Below is a small trained network, with its code and all its weights. Each question gives an input and a class and asks what happens when units are switched off, that is, made to give their printed mean instead of their output.

import numpy as np


def w(rows, s, z=0):
    codes = np.array(rows[::2]) - 128.0
    scale = np.full(codes.shape[1], s)
    scale[-1] = z or s
    return codes * scale


def f(y):
    return np.maximum(y, 0)


def log_softmax(a):
    a = a - a.max(-1, keepdims=True)
    return a - np.log(np.exp(a).sum(-1, keepdims=True))


def net(x, mask):
    res = np.array(x, float).reshape(1, 8) / 4 @ E
    y = f(res @ A[0][:, :-1].T + A[0][:, -1])
    res = res + np.where(mask, y, B[0][:, -1]) @ B[0][:, :-1]
    return log_softmax(res[-1] @ U[:, :-1].T + U[:, -1])


A, B = {}, {}
E = w([
[163,114,135,114,101],'x0',
[177,29,35,88,228],'x1',
[143,121,132,122,115],'x2',
[216,220,106,92,166],'x3',
[138,127,126,123,118],'x4',
[127,123,132,126,129],'x5',
[59,148,75,1,77],'x6',
[126,131,122,128,128],'x7',
],0.0071)
A[0] = w([
[159,123,174,245,157,77],'n1',
[159,102,61,102,204,161],'n2',
[187,93,192,224,186,63],'n3',
[147,214,90,135,162,161],'n4',
[37,26,166,166,80,102],'n5',
[120,171,179,125,73,237],'n6',
[69,33,137,170,99,90],'n7',
[74,103,109,10,94,135],'n8',
[68,110,83,138,189,156],'n9',
[160,7,69,82,214,6],'n10',
[46,2,175,136,95,139],'n11',
[204,81,168,217,160,104],'n12',
[160,50,59,104,186,2],'n13',
],0.0068,0.0049)
B[0] = w([
[84,170,81,71,64,206],'n1',
[128,89,200,153,123,224],'n2',
[63,203,46,69,78,205],'n3',
[195,134,178,118,155,191],'n4',
[207,199,156,97,183,224],'n5',
[85,24,161,223,147,254],'n6',
[185,201,151,73,191,193],'n7',
[93,141,38,132,132,230],'n8',
[131,102,152,153,133,179],'n9',
[11,93,253,85,21,206],'n10',
[230,194,113,84,205,234],'n11',
[47,173,29,82,106,212],'n12',
[68,121,212,94,64,177],'n13',
],0.0062,0.0058)
U = w([
[68,106,246,136,82,56],'0',
[133,110,114,133,140,229],'1',
[139,124,119,124,142,197],'2',
[80,154,9,91,96,1],'3',
[129,103,132,145,159,187],'4',
[219,163,175,86,191,30],'5',
[134,85,107,162,141,171],'6',
[139,91,128,147,139,132],'7',
],0.011,0.006)

Each question gives the input, the list of numbers given to net, and the class t.
The units are the neurons (one row each of A and B). Each row of codes is followed by its name. A weight is (code - 128) times the scale printed after its matrix; where a second scale follows, it is the last column's (A, B and U).
mask holds one flag per neuron, in row order. A switched-off neuron (its flag False) gives its mean, the last column of its row in B, instead of its output. The means were averaged over made-up inputs and are rounded, as every weight is.
A unit's drop is (log p(t) with every unit on - log p(t) with that unit switched off) / (log p(t) with every unit on - log p(t) with every unit switched off).
The circuit of an input: a set's keep is (log p(t) with only the set's units on - log p(t) with every unit switched off) / (log p(t) with every unit on - log p(t) with every unit switched off). Starting from the 12 units with the biggest drops (on a tie, the unit counted first), units are removed one at a time, each time the one whose removal leaves the highest keep (on an exact tie, the one counted first), for as long as the keep stays at least 0.8.
units of the circuit, in order: the units of the circuit, biggest drop first
unit that matters most: the unit with the biggest drop
top k neurons: the k neurons with the biggest drops, biggest first
drop when u is switched off: that unit's drop, to one decimal
input [2,6,-5,-8,-8,-2,3,-6], class 5: units of the circuit, in order => (n11; n5)
input [6,-5,-6,-6,-5,6,-4,4], class 1: units of the circuit, in order => (n10; n11)
input [2,8,7,-7,1,4,-1,2], class 0: top 3 neurons => (n10; n13; n2)
input [-5,6,6,6,6,-1,-7,-7], class 3: top 2 neurons => (n12; n3)
input [-8,-7,6,5,-8,5,-8,4], class 3: top 3 neurons => (n3; n1; n12)
input [6,8,-7,1,1,-4,-6,4], class 0: units of the circuit, in order => (n10; n13)
input [4,-5,7,-8,-2,2,2,5], class 5: units of the circuit, in order => (n11; n5)
input [3,1,5,-7,5,-4,3,-5], class 5: unit that matters most => n11
input [-8,-5,3,-4,6,-7,-8,-1], class 3: drop when n3 is switched off => 0.3
input [1,0,-6,0,-5,-2,-7,-7], class 3: drop when n12 is switched off => 0.2
input [-8,-3,-2,-7,4,7,5,-2], class 4: drop when n3 is switched off => 0.1
